Below are the code and all the weights of a small trained network. Each question names an input and a target symbol and asks about switching units off, where a switched-off unit gives its printed mean instead of its output.

import numpy as np


def w(rows, s, z=0):
    codes = np.array(rows[::2]) - 128.0
    scale = np.full(codes.shape[1], s)
    scale[-1] = z or s
    return codes * scale


def norm(h):
    return h / np.sqrt((h * h).mean(-1, keepdims=True) + 1e-5)


def f(y):
    return np.maximum(y, 0)


def softmax(a):
    e = np.exp(a - a.max(-1, keepdims=True))
    return e / e.sum(-1, keepdims=True)


def log_softmax(a):
    a = a - a.max(-1, keepdims=True)
    return a - np.log(np.exp(a).sum(-1, keepdims=True))


def net(x, mask):
    ids = ['αγδελτω'.index(c) for c in x.split()]
    T = len(ids)
    res = E[ids] + P[:T]
    q, k, v = (norm(res) @ M[0].T for M in (Q, K, V))
    z = softmax(np.where(np.tri(T) > 0, q @ k.T / 3**0.5, -1e9)) @ v
    res = res + np.where(mask[0], z, O[0][:, -1]) @ O[0][:, :-1]
    y = f(norm(res) @ A[0][:, :-1].T + A[0][:, -1])
    res = res + np.where(mask[1:25], y, B[0][:, -1]) @ B[0][:, :-1]
    return log_softmax(norm(res)[-1] @ U[:, :-1].T + U[:, -1])


Q, K, V, O, A, B = {}, {}, {}, {}, {}, {}
E = w([
[169,119,110],'α',
[2,198,142],'γ',
[131,113,147],'δ',
[112,124,133],'ε',
[114,105,132],'λ',
[113,116,132],'τ',
[112,114,133],'ω',
],0.0096)
P = w([
[135,141,131],'0',
[179,150,8],'1',
[108,110,135],'2',
[78,147,144],'3',
[149,94,161],'4',
[93,134,144],'5',
[172,163,102],'6',
],0.018)
Q[0] = w([
[33,169,39],'H0',
[173,216,178],'H0',
[206,165,2],'H0',
],0.0089)
K[0] = w([
[127,211,1],'H0',
[191,252,26],'H0',
[62,22,79],'H0',
],0.006)
V[0] = w([
[214,183,128],'H0',
[66,180,248],'H0',
[117,2,132],'H0',
],0.008)
O[0] = w([
[94,139,222,255],'H0',
[55,235,143,48],'H0',
[188,254,134,43],'H0',
],0.0096,0.0014)
A[0] = w([
[129,95,91,26],'N0',
[82,168,134,129],'N1',
[101,146,197,131],'N2',
[180,145,187,49],'N3',
[140,77,163,216],'N4',
[70,147,230,78],'N5',
[99,137,106,124],'N6',
[87,79,134,144],'N7',
[114,75,123,129],'N8',
[92,157,127,176],'N9',
[83,80,51,125],'N10',
[30,140,120,17],'N11',
[150,164,185,164],'N12',
[106,165,126,177],'N13',
[134,212,177,68],'N14',
[127,102,37,207],'N15',
[134,108,49,197],'N16',
[145,93,159,243],'N17',
[165,118,132,170],'N18',
[183,137,8,33],'N19',
[90,132,79,155],'N20',
[72,61,160,254],'N21',
[131,141,151,179],'N22',
[186,113,112,61],'N23',
],0.017,0.0038)
B[0] = w([
[157,93,211,142],'N0',
[180,112,21,181],'N1',
[173,73,184,197],'N2',
[182,41,89,159],'N3',
[159,227,100,192],'N4',
[197,88,186,234],'N5',
[128,123,22,150],'N6',
[124,152,147,195],'N7',
[163,211,89,175],'N8',
[128,117,68,175],'N9',
[161,78,181,179],'N10',
[65,168,109,206],'N11',
[175,49,183,169],'N12',
[127,77,49,167],'N13',
[187,61,138,174],'N14',
[97,156,144,188],'N15',
[105,176,164,183],'N16',
[157,183,95,188],'N17',
[2,154,74,169],'N18',
[124,108,209,213],'N19',
[166,49,107,163],'N20',
[74,203,203,254],'N21',
[131,96,178,156],'N22',
[45,123,95,172],'N23',
],0.0068,0.0099)
U = w([
[174,251,149,159],'α',
[54,131,45,157],'γ',
[171,29,245,103],'δ',
[80,133,162,51],'ε',
[196,71,64,255],'λ',
[86,89,131,41],'τ',
[53,47,124,63],'ω',
],0.011,0.0058)

Each question gives the input, a string of symbols that net reads in full, and the target symbol t.
The units are the heads (3 rows each of Q, K, V and O) and the neurons (one row each of A and B). Each row of codes is followed by its name. A weight is (code - 128) times the scale printed after its matrix; where a second scale follows, it is the last column's (O, A, B and U).
mask holds one flag per unit, heads first, then neurons. A switched-off unit (its flag False) gives its mean, the last column of its rows in O or B, instead of its output. The means were averaged over made-up inputs and are rounded, as every weight is.
A unit's drop is (log p(t) with every unit on - log p(t) with that unit switched off) / (log p(t) with every unit on - log p(t) with every unit switched off).
The circuit of an input: a set's keep is (log p(t) with only the set's units on - log p(t) with every unit switched off) / (log p(t) with every unit on - log p(t) with every unit switched off). Starting from the 12 units with the biggest drops (on a tie, the unit counted first), units are removed one at a time, each time the one whose removal leaves the highest keep (on an exact tie, the one counted first), for as long as the keep stays at least 0.8.
units of the circuit, in order: the units of the circuit, biggest drop first
top k neurons: the k neurons with the biggest drops, biggest first
drop when u is switched off: that unit's drop, to one decimal
input γ τ τ α α α, target γ: units of the circuit, in order : (H0; N11; N1)
input α λ δ γ γ δ, target α: units of the circuit, in order : (N4; N19)
input γ λ α λ α, target λ: units of the circuit, in order : (H0; N21; N3)
input λ α α τ, target α: top neuron : (N21)
input α ω λ ω λ, target λ: units of the circuit, in order : (H0; N21)
input γ ε α δ α ε, target γ: top 2 neurons : (N11; N19)
input λ ω α ω, target α: top 4 neurons : (N21; N11; N19; N12)
input α ε ε λ ω τ δ, target δ: top 2 neurons : (N19; N4)
input ω δ δ ω λ ε, target ω: top 4 neurons : (N11; N5; N1; N19)
input α γ α λ, target α: top 2 neurons : (N4; N8)
input α γ δ, target α: drop when N4 is switched off : 0.1
input λ α δ λ λ ε, target λ: drop when N7 is switched off : 0.0
input ω λ ω α λ ω, target ω: drop when N17 is switched off : 0.2
